The rows lie along a hidden order. The number after each row says roughly how far along it the row is, from 0 to 20. A new part has a new order.
[  4.7   0.4   4.2   7.7  23.5  17.1  40.9 -11.5  -6.5  -5.4   0.4  -0.9
   1.2  -6.1   8.6  12.5  -6.6   5.9  -4.4   3.2  -8.7   3.6   8.2] -> 7
[ -3.8   3.4  -8.3   4.1   1.8   2.3  -7.1 -27.0  16.7  -1.4 -12.4   8.2
  -6.3  -3.5  -3.2   1.2  -4.9  14.9  -2.5  23.2 -24.2   4.0   5.8] -> 12
[ 25.6  -9.9  -2.7   9.1  18.0  27.2 -32.7 -19.9  20.2  -8.3  -2.2 -14.1
   5.1  28.9  -6.2  16.1  13.4  29.0  -2.3  -1.7 -29.6 -14.1 -18.4] -> 20
[-33.4   4.5   0.9  -7.2 -10.8 -13.1  16.7  50.5 -39.4  19.0  -7.8  13.7
 -29.5 -16.9  17.7  -0.1 -12.0 -24.2   4.4 -25.1  16.2   9.0  -4.5] -> 12
[ 13.9  -6.2   1.4  21.2  18.6   6.2  19.1  -8.4 -13.3   7.2  21.9   0.6
  17.7  -5.5  -3.0  -1.7   4.0   4.9  -4.1   7.0  -0.8   4.2   0.9] -> 0
[ 10.4  20.4  35.0 -33.4 -15.4  -4.1  38.8 -26.2  46.4  44.6 -75.8 -94.3
  80.1 -44.2 -13.7 -31.2  19.3  -7.5  -6.5  17.4  24.2  -4.6  60.4] -> 10
[ -1.3   2.3  -5.3   2.9   3.7   5.2 -19.0 -19.9  12.7   5.7  -0.3   7.3
  18.8  -0.1  -9.3  -9.9   0.9   7.0  -0.9  28.8 -17.9   0.4   1.8] -> 9
[ 23.7  -9.6   9.0  -8.3  22.5  36.3  -3.3 -26.3  14.9  20.7 -33.5 -40.7
  36.9  -6.5   4.0  18.8  14.8  11.2  -8.3   5.5   4.2  -6.9  25.4] -> 19
[-12.3  -4.0  -4.4   3.7 -11.6  -1.8 -24.7   7.8 -13.4  25.8 -22.3  -9.0
 -21.9  -4.0  -8.4  -9.9   4.4  -9.8  -1.0  13.8  30.9  -2.4  26.7] -> 13
[  7.2  30.9   5.1 -22.2 -15.0 -12.1  10.6 -48.4  85.1 -40.8  -2.4  -1.5
  29.4  -3.8  -6.0   5.5 -11.8  20.1  -2.0  -6.1 -37.0   2.0 -14.1] -> 15
[-11.2  -6.4  -5.9  -9.8  -0.6  -0.5  -9.8  28.7 -29.8   3.2  -4.2   5.7
 -29.3  -5.4  15.9  21.2  -6.1  -8.1  -2.2 -10.3  14.3   4.2   3.1] -> 15
[  8.7  -4.3  -1.5  21.7  14.2  10.5   0.7 -25.7  17.4 -10.7  -3.2  -7.4
 -10.8   8.5  -6.2   3.6   3.1  11.7  -7.7   1.4   3.9  -2.3  23.2] -> 9
[ -6.7   0.0  -6.9  13.1  21.5  11.7  -0.1 -11.6  -1.2   1.5   0.4  15.0
 -21.3  -3.6   2.3  11.6  -6.9  16.4  -2.3   3.7 -15.4   3.2   1.3] -> 16
[ -2.3 -16.3  -3.1  -4.6  -3.2   5.8 -30.6  15.9 -27.7  24.1 -12.8  -0.9
  -6.9  -0.2  -1.2  -6.0   6.8 -17.0  -2.6  10.8  34.0   2.5  19.4] -> 7
[  3.7   5.4  -8.3  -8.8  -6.5  -2.4  -2.7 -18.9  30.9 -41.1  46.3  41.3
  15.9   7.6  -0.4  10.4 -16.1  15.0   2.0  -6.8 -36.8   5.2 -38.9] -> 3

Next part:
[ -3.1  46.8   1.6 -73.3  18.3  13.5  10.0  -0.6   0.7   5.2  -8.0 -31.3
 -10.3  -2.7   1.3   9.0 -34.6 -24.2 -17.1  -7.4  19.7 -26.4   7.1  12.4
 -27.4  -3.9] -> 2
[ -1.8  36.5  -2.0 -39.3  19.1  29.1  12.3   6.2 -12.9  15.2  -9.9 -26.9
  24.9  -2.1   2.9  12.9  11.2  -7.6 -12.0   5.6  11.8 -21.5  -0.4  14.2
 -16.1 -11.1] -> 18
[  3.5  26.0 -16.2 -52.3  14.0   9.7  19.6  -1.1 -13.7   1.1  -2.5 -41.8
   5.4  -5.0  -7.4   5.5   3.8 -21.8  -7.7   9.8  12.1 -26.9   5.0   9.3
 -19.2  -0.9] -> 7
[  4.7  38.5 -20.2 -34.9  10.3  11.1  18.1  -1.0 -22.7   2.6  -0.1 -18.2
   8.0   4.5 -10.8   4.8   3.9 -15.3 -15.6   2.4   1.6 -27.7   4.5  12.5
 -13.6  -8.3] -> 18
[  5.0  25.6 -13.8 -43.5  18.8  20.6  11.6  -2.4 -11.6  -1.4  -1.8 -22.2
  -2.9  -8.9 -15.7   5.8  -4.5 -13.3 -14.2   8.0   1.3 -21.4   5.8   1.7
 -10.3  -1.5] -> 12
[  5.9  22.1 -16.1 -46.7  15.6   9.6  17.8  -0.8 -17.0   6.6   4.2 -31.8
   0.3  -4.8  -9.5   0.2   6.9 -13.4 -11.2   6.3   7.3 -25.0   5.2  12.0
 -30.6  -0.9] -> 6
[  8.8  20.4  -9.1 -35.9  12.7  17.1   7.7  -2.0  -2.9   6.7   0.1 -15.3
  10.5  -8.8  -5.2  -6.3  -3.9 -16.8 -18.5  21.5   6.2 -16.1  -2.5   5.3
 -12.4  -5.8] -> 20
[  7.2  26.2   2.0 -31.7   8.2  20.5  18.4   3.0 -14.1  10.9  -4.7 -10.5
  10.5  -3.6  -1.1   6.4   7.2 -19.1  -9.1  26.0  16.0 -26.4   2.0   9.3
 -14.2  -4.4] -> 12
[  9.7  24.0  -5.9 -39.7  12.0  24.7  21.9   1.8 -12.1   7.9  -3.6  12.7
  -0.2  -3.7  -7.2  -0.6  -3.7 -13.9 -16.9  22.6   3.2 -18.2   2.7   5.2
 -34.9  -4.3] -> 20
[  2.6  42.9 -13.4 -56.5  15.9  22.3  27.6   5.0 -19.4  12.9  -2.5 -45.3
  18.9  -4.7  -6.2  15.6  13.1  -7.9 -13.0  10.3  13.2 -32.7   2.0  16.7
 -43.7  -9.0] -> 2
[ -1.0  24.8 -24.1 -38.8  18.8  20.4  21.9   5.9 -17.0  -3.9  -2.4 -28.7
  -2.5  -3.4 -17.5   9.7   4.6 -20.7  -5.4   7.9  13.5 -31.6   1.0  10.7
 -29.2  -4.1] -> 4
[ -2.7  52.9 -13.9 -53.9  10.3  24.4  27.9  12.7 -14.3  19.7  -5.7  -4.6
  47.2  15.1  -8.3  25.4  40.7   3.9 -15.2  32.1  18.9 -31.0 -11.6  18.0
 -67.4 -21.9] -> 0
[ -1.2  38.9 -12.5 -39.6  20.6  13.6  21.5   3.0 -12.5  20.1  -8.9 -52.5
  27.4   2.0   1.6  11.7  -3.0  -8.0  -9.6  18.4  17.8 -30.9  -2.6  10.3
 -49.9 -13.8] -> 4
[  5.0  27.6 -13.5 -35.6  10.3  16.5  14.0  -1.4 -21.9   0.3  -0.5 -13.2
  11.9  -4.6  -9.1   9.3   3.0 -17.2 -10.8  12.3   4.3 -19.3   3.2   8.1
  -9.6  -6.8] -> 13
[  2.9  18.0 -11.8 -50.7  13.7  11.7  26.5   0.8  -7.8   4.7  -2.4 -20.8
   3.4   5.6  -7.3   7.4   0.3 -17.7 -15.3   9.7   9.3 -27.2   4.9  15.1
 -15.7  -3.4] -> 12
